[[153 153 151 137 101 152 137 101]
 [153 152 151 136 102 152 137 101]
 [153 152 151 136 101 152 137 101]
 [104 104 105 119 154 104 119 154]
 [103 104 105 120 155 104 119 155]
 [103 104 105 119 155 104 119 155]
 [103 104 105 120 155 104 119 155]
 [103 104 105 119 155 104 119 155]
 [153 152 151 137 101 152 137 101]]
->
[[153 151 101 137]
 [153 151 102 137]
 [153 151 101 137]
 [104 105 154 119]
 [103 105 155 119]
 [103 105 155 119]
 [103 105 155 119]
 [103 105 155 119]
 [153 151 101 137]]

[[136 128 127 128 130 134 107 132 134]
 [132 128 112 128 124 135 121 131 136]]
->
[[136 127 130 107 134]
 [132 112 124 121 136]]

[[121 105 102 119 121 104 122 101]
 [124 107 106 119 121 106 121 106]
 [125 109 111 121 121 109 119 110]
 [126 110 111 120 119 111 120 111]
 [126 109 107 119 118 110 123 107]
 [126 112 114 121 118 113 121 114]
 [124 107 108 120 121 106 119 107]
 [123 108 108 119 118 108 120 108]
 [121 104 103 119 120 104 119 102]
 [126 107 108 120 119 108 120 108]
 [120 112 109 122 122 112 123 109]
 [125 107 105 120 120 107 122 105]]
->
[[121 102 121 122]
 [124 106 121 121]
 [125 111 121 119]
 [126 111 119 120]
 [126 107 118 123]
 [126 114 118 121]
 [124 108 121 119]
 [123 108 118 120]
 [121 103 120 119]
 [126 108 119 120]
 [120 109 122 123]
 [125 105 120 122]]

[[112 147 135 105 132 134]
 [118 128 127 133 125 112]
 [132 121 135 119 127 126]
 [125 135 144 118 141 122]
 [122 128 124 132 126 113]
 [121 123 129 130 124 114]
 [124 134 121 116 135 140]
 [123 142 124 114 146 135]
 [120 121 128 137 126 113]
 [126 136 139 118 139 127]
 [117 127 129 134 126 114]
 [127 133 136 114 135 129]]
->
[[112 135 132]
 [118 127 125]
 [132 135 127]
 [125 144 141]
 [122 124 126]
 [121 129 124]
 [124 121 135]
 [123 124 146]
 [120 128 126]
 [126 139 139]
 [117 129 126]
 [127 136 135]]

[[111 110 136 116 127 153 142 141 150 132 104]
 [110 105 136 117 128 152 144 143 152 137 105]
 [143 145 138 140 121 102 114 108 109 119 153]
 [117 119 140 123 124 133 132 123 141 127 126]
 [133 135 134 131 116 111 117 109 114 120 147]
 [112 111 132 114 124 153 142 145 147 133 107]
 [110 109 139 119 126 148 140 145 148 134 106]
 [116 115 140 123 126 134 135 127 144 129 120]]
->
[[111 136 127 142 150 104]
 [110 136 128 144 152 105]
 [143 138 121 114 109 153]
 [117 140 124 132 141 126]
 [133 134 116 117 114 147]
 [112 132 124 142 147 107]
 [110 139 126 140 148 106]
 [116 140 126 135 144 120]]

[[126 133 124 141 127]
 [123 129 125 140 131]
 [114 140 104 153 123]
 [111 140 106 153 120]
 [131 125 130 110 126]
 [116 137 107 152 122]
 [112 140 105 155 122]
 [128 127 131 129 131]
 [134 125 127 110 125]
 [131 123 127 111 127]
 [127 127 130 132 130]
 [128 128 135 132 131]]
->
[[126 124 127]
 [123 125 131]
 [114 104 123]
 [111 106 120]
 [131 130 126]
 [116 107 122]
 [112 105 122]
 [128 131 131]
 [134 127 125]
 [131 127 127]
 [127 130 130]
 [128 135 131]]

[[121 128 105 111 143]
 [117 143 112 145 141]
 [130 138 142 155 122]
 [152 132 125 108 135]
 [135 138 144 153 121]
 [102 127 123 146 127]
 [144 148 116 130 144]
 [100 113 120 125 125]
 [108 108 136 127 114]
 [142 123 121 100 134]
 [150 147 134 141 133]
 [141 150 126 145 137]]
->
[[121 105 143]
 [117 112 141]
 [130 142 122]
 [152 125 135]
 [135 144 121]
 [102 123 127]
 [144 116 144]
 [100 120 125]
 [108 136 114]
 [142 121 134]
 [150 134 133]
 [141 126 137]]

[[136 138 127 117 118 123 126 117]
 [146 122 114 134 110 109 123 129]
 [109 146 128 154 145 113 133 119]
 [132 106 103 140 113 138 117 123]
 [130 139 121 150 135 130 145 127]]
->
[[136 127 118 126]
 [146 114 110 123]
 [109 128 145 133]
 [132 103 113 117]
 [130 121 135 145]]
